Below are the code and all the weights of a small trained network. Each question names an input and a class and asks about switching units off, where a switched-off unit gives its printed mean instead of its output.

import numpy as np


def w(rows, s, z=0):
    codes = np.array(rows[::2]) - 128.0
    scale = np.full(codes.shape[1], s)
    scale[-1] = z or s
    return codes * scale


def norm(h):
    return h / np.sqrt((h * h).mean(-1, keepdims=True) + 1e-5)


def f(y):
    return y / 2 * (1 + np.tanh(0.7978845608 * (y + 0.044715 * y**3)))


def log_softmax(a):
    a = a - a.max(-1, keepdims=True)
    return a - np.log(np.exp(a).sum(-1, keepdims=True))


def net(x, mask):
    res = np.array(x, float).reshape(1, 8) / 4 @ E
    u = 0
    for l in range(4):
        y = f(norm(res) @ A[l][:, :-1].T + A[l][:, -1])
        res = res + np.where(mask[u : u + 5], y, B[l][:, -1]) @ B[l][:, :-1]
        u += 5
    return log_softmax(norm(res)[-1] @ U[:, :-1].T + U[:, -1])


A, B = {}, {}
E = w([
[126,118,125,130,126,133,114,135,129,133,128,134],'x0',
[129,143,150,144,135,117,130,126,119,102,102,115],'x1',
[125,126,130,138,133,118,122,139,127,122,125,123],'x2',
[124,113,142,78,249,68,104,147,67,113,123,244],'x3',
[132,127,52,114,104,157,209,211,205,54,44,197],'x4',
[124,132,123,111,121,138,126,109,141,138,129,145],'x5',
[130,140,139,134,130,124,134,135,133,125,135,122],'x6',
[135,192,75,253,197,70,112,115,88,252,121,188],'x7',
],0.0051)
A[0] = w([
[34,152,159,215,169,103,37,11,70,186,219,123,56],'L0N1',
[167,104,134,105,134,83,95,144,70,88,186,140,182],'L0N2',
[103,154,107,185,182,110,20,78,162,170,100,61,230],'L0N3',
[77,133,99,162,109,167,98,108,183,144,169,77,254],'L0N4',
[108,2,190,77,68,88,95,73,109,90,165,73,124],'L0N5',
],0.0037,0.0019)
B[0] = w([
[202,78,120,85,179,125,165,167,124,116,80,72,253],'L0N1',
[76,75,209,71,62,180,91,107,193,158,124,184,165],'L0N2',
[203,177,121,37,46,147,215,72,102,212,242,172,216],'L0N3',
[152,142,203,183,148,202,90,92,20,62,12,12,220],'L0N4',
[22,254,190,245,136,86,154,124,157,95,162,129,251],'L0N5',
],0.0052,0.0035)
A[1] = w([
[194,96,62,134,116,109,170,135,203,114,111,149,81],'L1N1',
[90,174,65,191,2,160,203,171,183,138,116,107,105],'L1N2',
[119,128,146,136,158,86,106,84,109,132,194,130,3],'L1N3',
[92,166,84,124,120,99,140,163,123,110,143,162,21],'L1N4',
[137,171,70,201,77,146,126,161,139,216,90,143,23],'L1N5',
],0.0058,0.003)
B[1] = w([
[39,85,200,167,151,83,196,128,127,84,200,51,162],'L1N1',
[160,41,77,133,147,38,18,75,129,99,64,187,254],'L1N2',
[59,127,105,116,170,24,144,146,111,141,108,192,131],'L1N3',
[62,97,90,134,85,237,200,130,45,131,98,114,122],'L1N4',
[66,101,182,190,113,94,137,55,54,77,2,152,184],'L1N5',
],0.0059,0.005)
A[2] = w([
[64,145,180,26,191,144,155,176,99,83,173,167,157],'L2N1',
[56,113,111,96,137,131,166,235,121,121,81,200,54],'L2N2',
[165,86,77,54,128,159,80,215,195,57,62,124,5],'L2N3',
[54,107,163,97,117,166,115,146,196,54,79,118,76],'L2N4',
[92,127,253,57,111,162,42,77,109,110,188,101,101],'L2N5',
],0.0055,0.0017)
B[2] = w([
[91,101,119,133,72,60,224,221,71,183,115,182,218],'L2N1',
[125,243,125,192,165,221,141,80,144,122,184,126,186],'L2N2',
[142,141,122,79,2,129,146,194,154,153,114,65,187],'L2N3',
[210,125,127,78,96,90,109,134,60,155,160,130,225],'L2N4',
[53,81,140,202,218,130,142,94,207,73,111,196,253],'L2N5',
],0.0074,0.0053)
A[3] = w([
[188,155,192,154,78,208,94,114,110,235,106,43,2],'L3N1',
[107,175,134,148,214,172,181,145,119,102,121,218,72],'L3N2',
[194,127,176,101,153,135,97,185,88,205,167,148,20],'L3N3',
[140,198,115,181,192,212,113,130,167,120,149,151,168],'L3N4',
[110,106,180,130,77,166,81,89,206,2,183,66,109],'L3N5',
],0.0068,0.0029)
B[3] = w([
[132,32,249,139,106,181,243,150,140,119,189,94,181],'L3N1',
[122,126,142,130,145,180,46,97,194,89,157,57,215],'L3N2',
[169,209,113,55,75,87,70,87,78,149,104,124,156],'L3N3',
[135,176,102,158,116,194,157,73,160,111,119,2,163],'L3N4',
[131,187,47,123,191,208,77,113,167,170,145,81,255],'L3N5',
],0.0085,0.0059)
U = w([
[86,206,70,195,216,226,69,60,197,92,187,52,249],'0',
[211,63,215,165,89,160,194,63,53,193,172,56,4],'1',
[205,66,45,74,54,161,62,174,195,66,80,44,38],'2',
[134,71,60,224,124,70,102,60,46,62,13,195,114],'3',
[33,72,198,133,215,61,98,161,188,81,200,221,131],'4',
[177,217,112,62,196,43,69,87,36,217,153,212,28],'5',
[107,170,76,70,46,123,199,254,92,118,168,220,114],'6',
],0.0089,0.0023)

Each question gives the input, the list of numbers given to net, and the class t.
The units are the neurons (one row each of A and B). Each row of codes is followed by its name. A weight is (code - 128) times the scale printed after its matrix; where a second scale follows, it is the last column's (A, B and U).
mask holds one flag per neuron, layer by layer. A switched-off neuron (its flag False) gives its mean, the last column of its row in B, instead of its output. The means were averaged over made-up inputs and are rounded, as every weight is.
A unit's drop is (log p(t) with every unit on - log p(t) with that unit switched off) / (log p(t) with every unit on - log p(t) with every unit switched off).
The circuit of an input: a set's keep is (log p(t) with only the set's units on - log p(t) with every unit switched off) / (log p(t) with every unit on - log p(t) with every unit switched off). Starting from the 12 units with the biggest drops (on a tie, the unit counted first), units are removed one at a time, each time the one whose removal leaves the highest keep (on an exact tie, the one counted first), for as long as the keep stays at least 0.8.
circuit, biggest first: the units of the circuit, biggest drop first
most important unit: the unit with the biggest drop
top k neurons: the k neurons with the biggest drops, biggest first
k most important neurons of layer l: the k neurons of layer l with the biggest drops, biggest first
drop of u: that unit's drop, to one decimal
input [-4,-8,-3,0,8,-5,0,1], class 3: circuit, biggest first -> [L1N2]
input [7,-4,5,-5,1,4,-2,-1], class 2: circuit, biggest first -> [L1N2, L2N5]
input [8,8,5,6,1,5,0,4], class 0: top 2 neurons -> [L2N2, L3N2]
input [-2,-8,-1,0,-5,-8,-6,8], class 1: top 4 neurons -> [L3N1, L1N2, L2N5, L2N1]
input [-3,5,7,1,-2,1,8,2], class 5: top 4 neurons -> [L3N3, L0N4, L2N3, L2N2]
input [8,-6,2,3,-5,5,1,-7], class 4: top 2 neurons -> [L2N1, L2N5]
input [0,4,-2,3,3,2,-3,0], class 6: top 2 neurons -> [L2N1, L0N5]
input [8,-2,3,1,-3,3,-8,2], class 5: circuit, biggest first -> [L3N3, L0N3]
input [8,2,5,-6,1,-3,-2,4], class 3: top 2 neurons -> [L1N2, L1N5]
input [-6,3,-5,-2,1,-1,-1,-3], class 2: 2 most important neurons of layer 1 -> [L1N1, L1N2]
input [-6,-1,-6,-3,5,8,0,0], class 2: 3 most important neurons of layer 2 -> [L2N1, L2N3, L2N5]
input [-1,-7,-5,6,1,7,-3,7], class 0: 2 most important neurons of layer 2 -> [L2N4, L2N2]
input [-8,-1,-6,-8,1,-3,5,0], class 2: top 3 neurons -> [L1N2, L2N5, L2N2]
input [-7,6,-8,2,-1,7,4,3], class 5: most important unit -> L2N5
input [4,-7,7,-8,0,-5,-2,2], class 1: top 3 neurons -> [L0N4, L2N5, L3N1]
input [8,8,0,3,-6,0,-8,0], class 4: top 3 neurons -> [L2N5, L0N2, L2N4]
input [8,-3,2,8,6,-3,5,-1], class 6: top 2 neurons -> [L2N1, L2N3]
input [-7,7,1,2,-1,-4,5,6], class 5: 2 most important neurons of layer 2 -> [L2N5, L2N2]
input [-2,0,4,-3,8,-8,0,1], class 3: 2 most important neurons of layer 0 -> [L0N1, L0N2]
input [8,-1,7,-6,-2,1,-7,-7], class 0: circuit, biggest first -> [L3N5]
input [3,-7,4,-5,0,0,-5,-7], class 0: 3 most important neurons of layer 0 -> [L0N5, L0N1, L0N4]
input [0,-7,6,-5,1,0,-4,-2], class 2: 2 most important neurons of layer 1 -> [L1N2, L1N1]
input [1,8,0,-8,5,1,0,2], class 3: top 2 neurons -> [L1N2, L1N5]
input [4,-8,0,-5,-8,-8,6,4], class 1: drop of L1N1 -> 0.0
input [-3,1,-3,3,-5,-7,-5,-5], class 4: drop of L2N1 -> 0.3
input [-3,4,6,3,-3,2,5,-8], class 4: 2 most important neurons of layer 2 -> [L2N1, L2N5]
input [-7,6,-2,-7,-7,-4,7,2], class 1: circuit, biggest first -> [L3N1]
input [-3,5,1,-8,-8,-1,5,2], class 1: 2 most important neurons of layer 3 -> [L3N1, L3N2]
input [5,5,1,-8,3,1,5,8], class 3: drop of L1N2 -> 0.1
